Below is a small trained network, with its code and all its weights. Each question gives an input and a class and asks what happens when units are switched off, that is, made to give their printed mean instead of their output.

import numpy as np


def w(rows, s, z=0):
    codes = np.array(rows[::2]) - 128.0
    scale = np.full(codes.shape[1], s)
    scale[-1] = z or s
    return codes * scale


def f(y):
    return y / 2 * (1 + np.tanh(0.7978845608 * (y + 0.044715 * y**3)))


def log_softmax(a):
    a = a - a.max(-1, keepdims=True)
    return a - np.log(np.exp(a).sum(-1, keepdims=True))


def net(x, mask):
    res = np.array(x, float).reshape(1, 6) / 4 @ E
    y = f(res @ A[0][:, :-1].T + A[0][:, -1])
    res = res + np.where(mask, y, B[0][:, -1]) @ B[0][:, :-1]
    return log_softmax(res[-1] @ U[:, :-1].T + U[:, -1])


A, B = {}, {}
E = w([
[128,128,128,128,128,128,128,128,128,128,128],'x0',
[126,215,128,213,70,172,126,122,127,129,96],'x1',
[125,122,127,131,125,140,242,124,251,112,141],'x2',
[128,128,128,128,128,128,128,128,128,128,128],'x3',
[193,129,41,130,124,125,128,166,128,115,130],'x4',
[128,128,128,129,129,129,128,128,127,128,127],'x5',
],0.017)
A[0] = w([
[128,104,129,106,145,115,154,128,155,119,148,129],'neuron 0',
[126,143,126,146,114,146,155,125,152,122,123,105],'neuron 1',
[125,147,126,151,109,151,158,124,157,119,121,91],'neuron 2',
[128,163,130,157,101,142,100,126,102,138,102,135],'neuron 3',
[129,103,128,100,155,105,101,132,100,136,136,184],'neuron 4',
[130,103,128,100,153,106,107,132,107,134,135,176],'neuron 5',
[128,156,130,151,108,139,105,126,107,135,110,135],'neuron 6',
[126,159,126,162,100,156,151,123,149,121,114,91],'neuron 7',
[83,128,196,127,130,128,129,104,129,133,127,231],'neuron 8',
[122,128,137,127,129,127,129,124,129,128,128,138],'neuron 9',
[128,127,128,128,128,128,129,128,128,128,128,128],'neuron 10',
[127,107,129,109,142,118,151,128,152,121,143,130],'neuron 11',
[128,109,129,112,142,118,146,129,147,123,141,118],'neuron 12',
[128,108,129,110,141,118,151,128,150,122,142,129],'neuron 13',
[209,129,4,130,124,127,128,172,127,116,130,181],'neuron 14',
[128,120,128,122,132,125,135,128,134,127,131,129],'neuron 15',
[126,126,130,126,129,127,130,127,130,127,129,130],'neuron 16',
[70,128,216,127,130,129,128,99,129,134,127,254],'neuron 17',
[129,109,128,108,146,110,104,132,104,133,133,169],'neuron 18',
],0.016,0.0085)
B[0] = w([
[116,76,93,155,168,163,181,140,99,129,109,180],'neuron 0',
[137,137,158,100,109,97,122,120,165,124,163,166],'neuron 1',
[140,146,169,85,98,84,113,116,172,123,172,173],'neuron 2',
[115,178,97,167,148,165,75,130,82,140,81,194],'neuron 3',
[141,157,170,91,88,85,116,117,176,121,168,203],'neuron 4',
[140,146,162,96,100,93,123,119,175,122,170,194],'neuron 5',
[118,164,103,156,142,161,84,130,90,138,93,179],'neuron 6',
[140,171,171,91,88,85,90,113,159,126,154,179],'neuron 7',
[66,120,137,118,141,138,129,68,129,217,128,221],'neuron 8',
[117,124,130,125,132,131,129,117,129,141,129,135],'neuron 9',
[128,127,128,128,129,128,129,128,128,128,129,128],'neuron 10',
[118,80,97,150,162,159,176,138,102,129,113,172],'neuron 11',
[123,92,103,144,152,148,167,136,110,127,119,162],'neuron 12',
[119,83,99,149,159,156,172,137,104,129,112,170],'neuron 13',
[223,133,112,143,111,114,135,206,127,27,129,253],'neuron 14',
[127,107,123,128,136,131,145,131,133,127,139,137],'neuron 15',
[126,122,128,127,131,129,131,126,130,130,130,130],'neuron 16',
[52,118,139,116,145,140,129,54,128,246,127,247],'neuron 17',
[139,157,162,102,97,94,113,119,165,123,155,186],'neuron 18',
],0.011,0.022)
U = w([
[83,160,239,37,85,56,100,68,226,182,197,250],'0',
[199,174,173,76,46,16,109,183,217,54,193,168],'1',
[60,44,75,147,215,227,204,99,91,184,111,122],'2',
[170,52,12,204,184,178,199,206,103,71,121,35],'3',
[60,176,108,202,168,249,64,90,3,188,31,105],'4',
[168,180,12,245,111,176,65,197,7,80,37,15],'5',
],0.0051,0.0015)

Each question gives the input, the list of numbers given to net, and the class t.
The units are the neurons (one row each of A and B). Each row of codes is followed by its name. A weight is (code - 128) times the scale printed after its matrix; where a second scale follows, it is the last column's (A, B and U).
mask holds one flag per neuron, in row order. A switched-off neuron (its flag False) gives its mean, the last column of its row in B, instead of its output. The means were averaged over made-up inputs and are rounded, as every weight is.
A unit's drop is (log p(t) with every unit on - log p(t) with that unit switched off) / (log p(t) with every unit on - log p(t) with every unit switched off).
unit that matters most: the unit with the biggest drop
top k neurons: the k neurons with the biggest drops, biggest first
drop of u: that unit's drop, to one decimal
input [4,8,-1,-8,2,5], class 5: unit that matters most : neuron 3
input [1,5,0,2,-3,-2], class 4: top 3 neurons : neuron 4; neuron 3; neuron 5
input [-7,1,7,-8,5,1], class 1: top 2 neurons : neuron 2; neuron 7
input [1,1,-6,-6,3,8], class 5: top 2 neurons : neuron 3; neuron 6
input [7,0,8,-3,-2,5], class 2: top 2 neurons : neuron 0; neuron 11
input [5,3,-5,-3,1,7], class 5: top 2 neurons : neuron 17; neuron 8
input [1,8,0,-6,3,4], class 5: top 2 neurons : neuron 3; neuron 6
input [-3,0,6,7,7,-7], class 3: top 2 neurons : neuron 4; neuron 0
input [1,-2,1,8,8,-2], class 3: top 2 neurons : neuron 7; neuron 2
input [0,0,7,-3,6,7], class 3: top 2 neurons : neuron 0; neuron 4
input [-5,2,-4,8,2,-3], class 5: drop of neuron 17 : 0.1
input [-5,-6,1,1,-5,-5], class 2: drop of neuron 7 : 0.1
input [-8,-6,4,2,0,-2], class 2: drop of neuron 14 : 0.4
input [-5,3,4,-5,2,3], class 1: unit that matters most : neuron 17
